Below is a small trained network, with its code and all its weights. Each question gives an input and a target symbol and asks what happens when units are switched off, that is, made to give their printed mean instead of their output.

import numpy as np


def w(rows, s, z=0):
    codes = np.array(rows[::2]) - 128.0
    scale = np.full(codes.shape[1], s)
    scale[-1] = z or s
    return codes * scale


def f(y):
    return np.maximum(y, 0)


def softmax(a):
    e = np.exp(a - a.max(-1, keepdims=True))
    return e / e.sum(-1, keepdims=True)


def log_softmax(a):
    a = a - a.max(-1, keepdims=True)
    return a - np.log(np.exp(a).sum(-1, keepdims=True))


def net(x, mask):
    ids = ['ΣΦαβεθμτ'.index(c) for c in x.split()]
    T = len(ids)
    res = E[ids] + P[:T]
    r = res
    for j in range(2):
        rows = slice(4 * j, 4 * j + 4)
        q, k, v = (r @ M[0][rows].T for M in (Q, K, V))
        z = softmax(np.where(np.tri(T) > 0, q @ k.T / 4**0.5, -1e9)) @ v
        o = O[0][rows]
        res = res + np.where(mask[j], z, o[:, -1]) @ o[:, :-1]
    y = f(res @ A[0][:, :-1].T + A[0][:, -1])
    res = res + np.where(mask[2:6], y, B[0][:, -1]) @ B[0][:, :-1]
    return log_softmax(res[-1] @ U[:, :-1].T + U[:, -1])


Q, K, V, O, A, B = {}, {}, {}, {}, {}, {}
E = w([
[92,89,127,101],'Σ',
[151,67,117,156],'Φ',
[150,119,57,129],'α',
[131,24,186,110],'β',
[139,96,145,166],'ε',
[87,129,123,145],'θ',
[78,52,76,131],'μ',
[170,1,160,79],'τ',
],0.019)
P = w([
[47,22,181,255],'0',
[154,99,59,152],'1',
[132,65,84,119],'2',
[146,88,75,139],'3',
[139,81,93,129],'4',
[108,127,72,128],'5',
[163,91,84,155],'6',
[151,110,64,142],'7',
[176,94,77,162],'8',
[160,101,76,150],'9',
[160,85,91,145],'10',
[167,82,71,137],'11',
[158,69,99,137],'12',
[141,117,57,142],'13',
],0.0084)
Q[0] = w([
[187,109,119,99],'h0',
[154,221,215,63],'h0',
[160,152,149,182],'h0',
[97,86,111,20],'h0',
[113,79,70,141],'h1',
[254,150,93,56],'h1',
[148,136,174,55],'h1',
[108,118,106,90],'h1',
],0.017)
K[0] = w([
[172,184,109,110],'h0',
[198,163,36,3],'h0',
[159,163,139,109],'h0',
[87,78,78,142],'h0',
[109,97,44,97],'h1',
[214,179,149,21],'h1',
[139,98,206,114],'h1',
[173,63,139,104],'h1',
],0.015)
V[0] = w([
[155,197,1,126],'h0',
[10,119,110,13],'h0',
[129,23,5,83],'h0',
[85,224,211,237],'h0',
[91,63,37,213],'h1',
[188,136,235,107],'h1',
[192,138,152,139],'h1',
[65,152,132,154],'h1',
],0.011)
O[0] = w([
[149,86,105,20,7],'h0',
[117,72,25,181,137],'h0',
[254,125,78,115,203],'h0',
[61,75,213,170,115],'h0',
[118,110,143,33,252],'h1',
[163,163,83,142,54],'h1',
[135,151,139,142,94],'h1',
[163,77,127,137,122],'h1',
],0.013,0.017)
A[0] = w([
[125,165,160,62,33],'n0',
[68,140,157,152,46],'n1',
[202,159,255,109,253],'n2',
[146,86,36,34,108],'n3',
],0.0096,0.0018)
B[0] = w([
[180,63,151,207,147],'n0',
[254,138,146,165,171],'n1',
[74,205,7,53,174],'n2',
[104,166,204,176,252],'n3',
],0.0092,0.017)
U = w([
[51,199,151,128,154],'Σ',
[94,49,1,148,229],'Φ',
[144,142,51,140,3],'α',
[137,150,149,84,170],'β',
[59,112,156,144,183],'ε',
[76,183,111,201,6],'θ',
[72,154,64,92,200],'μ',
[156,110,114,110,48],'τ',
],0.0079,0.0026)

Each question gives the input, a string of symbols that net reads in full, and the target symbol t.
The units are the heads (4 rows each of Q, K, V and O) and the neurons (one row each of A and B). Each row of codes is followed by its name. A weight is (code - 128) times the scale printed after its matrix; where a second scale follows, it is the last column's (O, A, B and U).
mask holds one flag per unit, heads first, then neurons. A switched-off unit (its flag False) gives its mean, the last column of its rows in O or B, instead of its output. The means were averaged over made-up inputs and are rounded, as every weight is.
A unit's drop is (log p(t) with every unit on - log p(t) with that unit switched off) / (log p(t) with every unit on - log p(t) with every unit switched off).
The circuit of an input: a set's keep is (log p(t) with only the set's units on - log p(t) with every unit switched off) / (log p(t) with every unit on - log p(t) with every unit switched off). Starting from all 6 units, units are removed one at a time, each time the one whose removal leaves the highest keep (on an exact tie, the one counted first), for as long as the keep stays at least 0.8.
circuit, biggest first: the units of the circuit, biggest drop first
k most important neurons: the k neurons with the biggest drops, biggest first
heads that matter: for each layer, one digit per head in row order, 1 if its drop is at least 0.15 and else 0, layers parted by /
drop when u is switched off: that unit's drop, to one decimal
input Σ Σ μ Σ θ α Σ β α, target Φ: heads that matter => 10
input Σ θ β Φ τ β, target Φ: heads that matter => 11
input τ Φ τ Φ, target α: heads that matter => 10
input β θ Σ ε α τ Σ ε β α τ θ Σ β, target θ: circuit, biggest first => h0
input β β ε ε θ θ θ, target θ: heads that matter => 11
input α μ Σ μ θ Σ, target β: circuit, biggest first => n3, h0
input τ α β θ Σ θ θ β, target α: heads that matter => 11
input Σ Σ Σ τ θ β θ β τ Σ, target Φ: circuit, biggest first => n3, h0
input Φ Σ ε α θ β α, target μ: heads that matter => 10
input ε Σ θ α Σ, target Σ: heads that matter => 10
input Φ β τ β θ τ θ, target μ: circuit, biggest first => n2, h0, n3
input α θ β μ θ μ θ μ Σ μ Σ τ ε μ, target β: circuit, biggest first => h0, n3
input Σ ε α θ ε, target Φ: 2 most important neurons => n3, n1
input θ τ Σ ε, target ε: circuit, biggest first => h0
input τ τ Σ, target α: heads that matter => 11
input β Σ μ θ β Σ θ μ θ Φ, target θ: heads that matter => 10
input ε β ε Σ α μ, target ε: heads that matter => 01
input α Σ Φ α θ τ μ ε θ Σ θ, target β: heads that matter => 10
input Σ ε Σ Σ, target Φ: circuit, biggest first => h0, n3
input ε θ Φ μ Σ θ β μ β ε β Σ α, target Σ: circuit, biggest first => h0
input Σ Σ Σ Σ Φ Σ Σ β θ, target Φ: drop when n3 is switched off => 0.5
input ε τ Σ α Σ θ μ θ α θ ε, target Σ: drop when n2 is switched off => 0.7
input θ θ β Σ Σ μ Σ μ α Σ Φ, target ε: drop when h0 is switched off => 1.1
input θ θ β α Σ μ, target ε: drop when n2 is switched off => 0.1
